Below is a small trained network, with its code and all its weights. Each question gives an input and a target symbol and asks what happens when units are switched off, that is, made to give their printed mean instead of their output.

import numpy as np


def w(rows, s, z=0):
    codes = np.array(rows[::2]) - 128.0
    scale = np.full(codes.shape[1], s)
    scale[-1] = z or s
    return codes * scale


def f(y):
    return np.maximum(y, 0)


def softmax(a):
    e = np.exp(a - a.max(-1, keepdims=True))
    return e / e.sum(-1, keepdims=True)


def log_softmax(a):
    a = a - a.max(-1, keepdims=True)
    return a - np.log(np.exp(a).sum(-1, keepdims=True))


def net(x, mask):
    ids = ['αηθλμσψ'.index(c) for c in x.split()]
    T = len(ids)
    res = E[ids] + P[:T]
    u = 0
    for l in range(3):
        r = res
        for j in range(2):
            rows = slice(2 * j, 2 * j + 2)
            q, k, v = (r @ M[l][rows].T for M in (Q, K, V))
            z = softmax(np.where(np.tri(T) > 0, q @ k.T / 2**0.5, -1e9)) @ v
            o = O[l][rows]
            res = res + np.where(mask[u + j], z, o[:, -1]) @ o[:, :-1]
        u += 2
        y = f(res @ A[l][:, :-1].T + A[l][:, -1])
        res = res + np.where(mask[u : u + 4], y, B[l][:, -1]) @ B[l][:, :-1]
        u += 4
    return log_softmax(res[-1] @ U[:, :-1].T + U[:, -1])


Q, K, V, O, A, B = {}, {}, {}, {}, {}, {}
E = w([
[215,173,145,131],'α',
[153,69,115,116],'η',
[145,198,206,72],'θ',
[188,72,47,225],'λ',
[134,148,192,3],'μ',
[105,42,183,154],'σ',
[89,115,106,17],'ψ',
],0.016)
P = w([
[214,2,244,30],'0',
[220,156,96,191],'1',
[133,134,156,130],'2',
[147,130,139,150],'3',
[91,103,158,116],'4',
[115,100,157,132],'5',
[80,87,190,92],'6',
],0.0058)
Q[0] = w([
[5,145,137,115],'L0H1',
[146,247,163,254],'L0H1',
[24,223,73,47],'L0H2',
[129,73,92,108],'L0H2',
],0.0063)
K[0] = w([
[2,252,56,57],'L0H1',
[93,192,128,149],'L0H1',
[219,228,142,73],'L0H2',
[120,6,220,61],'L0H2',
],0.0056)
V[0] = w([
[52,35,157,146],'L0H1',
[255,219,149,200],'L0H1',
[112,112,219,112],'L0H2',
[126,174,87,124],'L0H2',
],0.0076)
O[0] = w([
[217,181,254,127,161],'L0H1',
[137,148,220,108,188],'L0H1',
[251,177,208,161,214],'L0H2',
[240,181,141,118,5],'L0H2',
],0.0082,0.0029)
A[0] = w([
[147,57,168,2,44],'L0N1',
[155,113,56,95,3],'L0N2',
[105,240,205,133,254],'L0N3',
[158,122,37,62,91],'L0N4',
],0.0092,0.00059)
B[0] = w([
[255,175,156,132,254],'L0N1',
[96,116,174,187,144],'L0N2',
[130,42,52,248,196],'L0N3',
[14,136,100,44,144],'L0N4',
],0.0082,0.0072)
Q[1] = w([
[89,191,130,215],'L1H1',
[144,33,156,95],'L1H1',
[113,201,47,154],'L1H2',
[178,1,89,52],'L1H2',
],0.0077)
K[1] = w([
[153,215,24,204],'L1H1',
[228,8,56,202],'L1H1',
[151,235,4,253],'L1H2',
[221,103,96,70],'L1H2',
],0.005)
V[1] = w([
[152,133,118,76],'L1H1',
[214,118,248,68],'L1H1',
[162,254,88,176],'L1H2',
[248,18,51,95],'L1H2',
],0.0063)
O[1] = w([
[116,126,78,93,136],'L1H1',
[125,89,64,145,255],'L1H1',
[202,89,130,62,115],'L1H2',
[126,254,22,195,254],'L1H2',
],0.01,0.011)
A[1] = w([
[117,143,111,26,200],'L1N1',
[158,172,171,220,49],'L1N2',
[177,194,131,81,119],'L1N3',
[80,2,144,220,248],'L1N4',
],0.0093,0.0017)
B[1] = w([
[250,113,108,82,139],'L1N1',
[55,33,113,149,254],'L1N2',
[141,254,65,125,179],'L1N3',
[137,201,218,105,191],'L1N4',
],0.0089,0.0096)
Q[2] = w([
[107,72,140,79],'L2H1',
[50,125,78,140],'L2H1',
[141,104,159,123],'L2H2',
[128,60,250,77],'L2H2',
],0.012)
K[2] = w([
[163,127,44,254],'L2H1',
[153,65,77,85],'L2H1',
[98,91,97,116],'L2H2',
[132,96,77,132],'L2H2',
],0.0075)
V[2] = w([
[145,104,46,110],'L2H1',
[149,79,153,169],'L2H1',
[69,216,152,125],'L2H2',
[195,248,176,104],'L2H2',
],0.013)
O[2] = w([
[165,217,70,6,253],'L2H1',
[180,193,9,219,108],'L2H1',
[2,121,137,169,107],'L2H2',
[28,23,30,133,145],'L2H2',
],0.008,0.014)
A[2] = w([
[167,95,254,139,251],'L2N1',
[161,123,59,130,163],'L2N2',
[99,187,91,164,179],'L2N3',
[116,63,101,84,146],'L2N4',
],0.0099,0.0023)
B[2] = w([
[104,55,124,156,146],'L2N1',
[26,41,133,119,252],'L2N2',
[91,121,246,168,214],'L2N3',
[199,145,254,158,174],'L2N4',
],0.0076,0.018)
U = w([
[68,75,139,125,33],'α',
[82,249,185,125,227],'η',
[170,58,119,128,92],'θ',
[118,90,198,138,91],'λ',
[126,172,84,119,103],'μ',
[246,151,95,133,79],'σ',
[132,104,229,57,254],'ψ',
],0.011,0.0015)

Each question gives the input, a string of symbols that net reads in full, and the target symbol t.
The units are the heads (2 rows each of Q, K, V and O) and the neurons (one row each of A and B). Each row of codes is followed by its name. A weight is (code - 128) times the scale printed after its matrix; where a second scale follows, it is the last column's (O, A, B and U).
mask holds one flag per unit, layer by layer, with each layer's heads first. A switched-off unit (its flag False) gives its mean, the last column of its rows in O or B, instead of its output. The means were averaged over made-up inputs and are rounded, as every weight is.
A unit's drop is (log p(t) with every unit on - log p(t) with that unit switched off) / (log p(t) with every unit on - log p(t) with every unit switched off).
The circuit of an input: a set's keep is (log p(t) with only the set's units on - log p(t) with every unit switched off) / (log p(t) with every unit on - log p(t) with every unit switched off). Starting from the 12 units with the biggest drops (on a tie, the unit counted first), units are removed one at a time, each time the one whose removal leaves the highest keep (on an exact tie, the one counted first), for as long as the keep stays at least 0.8.
circuit, biggest first: the units of the circuit, biggest drop first
unit that matters most: the unit with the biggest drop
k most important neurons: the k neurons with the biggest drops, biggest first
k most important neurons of layer l: the k neurons of layer l with the biggest drops, biggest first
which heads matter: for each layer, one digit per head in row order, 1 if its drop is at least 0.15 and else 0, layers parted by /
input σ σ λ, target λ: circuit, biggest first => [L1N4, L2H1, L2N3]
input λ μ σ η σ σ, target λ: circuit, biggest first => [L2H1, L1H2, L1N4]
input σ θ μ ψ θ θ λ, target σ: which heads matter => 11 / 10 / 01
input η λ σ θ ψ, target η: 3 most important neurons of layer 1 => [L1N4, L1N2, L1N3]
input α η η ψ η η, target ψ: most important neuron => [L1N2]
input α η θ α η, target σ: circuit, biggest first => [L0N3, L2H2, L1N4, L1N2]
input λ η μ μ η λ, target α: 2 most important neurons => [L1N3, L0N1]
input μ η λ μ η η ψ, target ψ: circuit, biggest first => [L2H1, L0N1, L1N3]
input θ α σ σ, target λ: 2 most important neurons of layer 0 => [L0N3, L0N1]
input λ ψ λ λ, target ψ: circuit, biggest first => [L2H1, L1N3, L0N3]
input μ θ η λ, target η: circuit, biggest first => [L1N4, L0N1]
input μ η η, target α: circuit, biggest first => [L2H2, L0N1]
input σ α α, target σ: which heads matter => 10 / 01 / 01
input σ η ψ λ η, target σ: which heads matter => 10 / 10 / 01
input η η θ α λ η, target η: unit that matters most => L0N3
input σ ψ η η μ η μ, target σ: which heads matter => 01 / 10 / 01
input η θ μ, target α: which heads matter => 10 / 01 / 01
input λ ψ θ α, target ψ: 2 most important neurons => [L0N4, L0N3]
input λ σ θ η, target λ: 3 most important neurons => [L1N4, L0N1, L1N2]
input ψ η η σ, target ψ: most important neuron of layer 0 => [L0N4]
input σ η α θ α λ, target σ: which heads matter => 10 / 00 / 01
input θ σ θ λ σ α, target λ: 2 most important neurons => [L1N4, L0N3]
input θ η η θ, target σ: 3 most important neurons => [L0N3, L1N4, L1N3]
input α σ α, target α: which heads matter => 00 / 00 / 10
input σ λ η μ η α ψ, target σ: which heads matter => 00 / 10 / 01
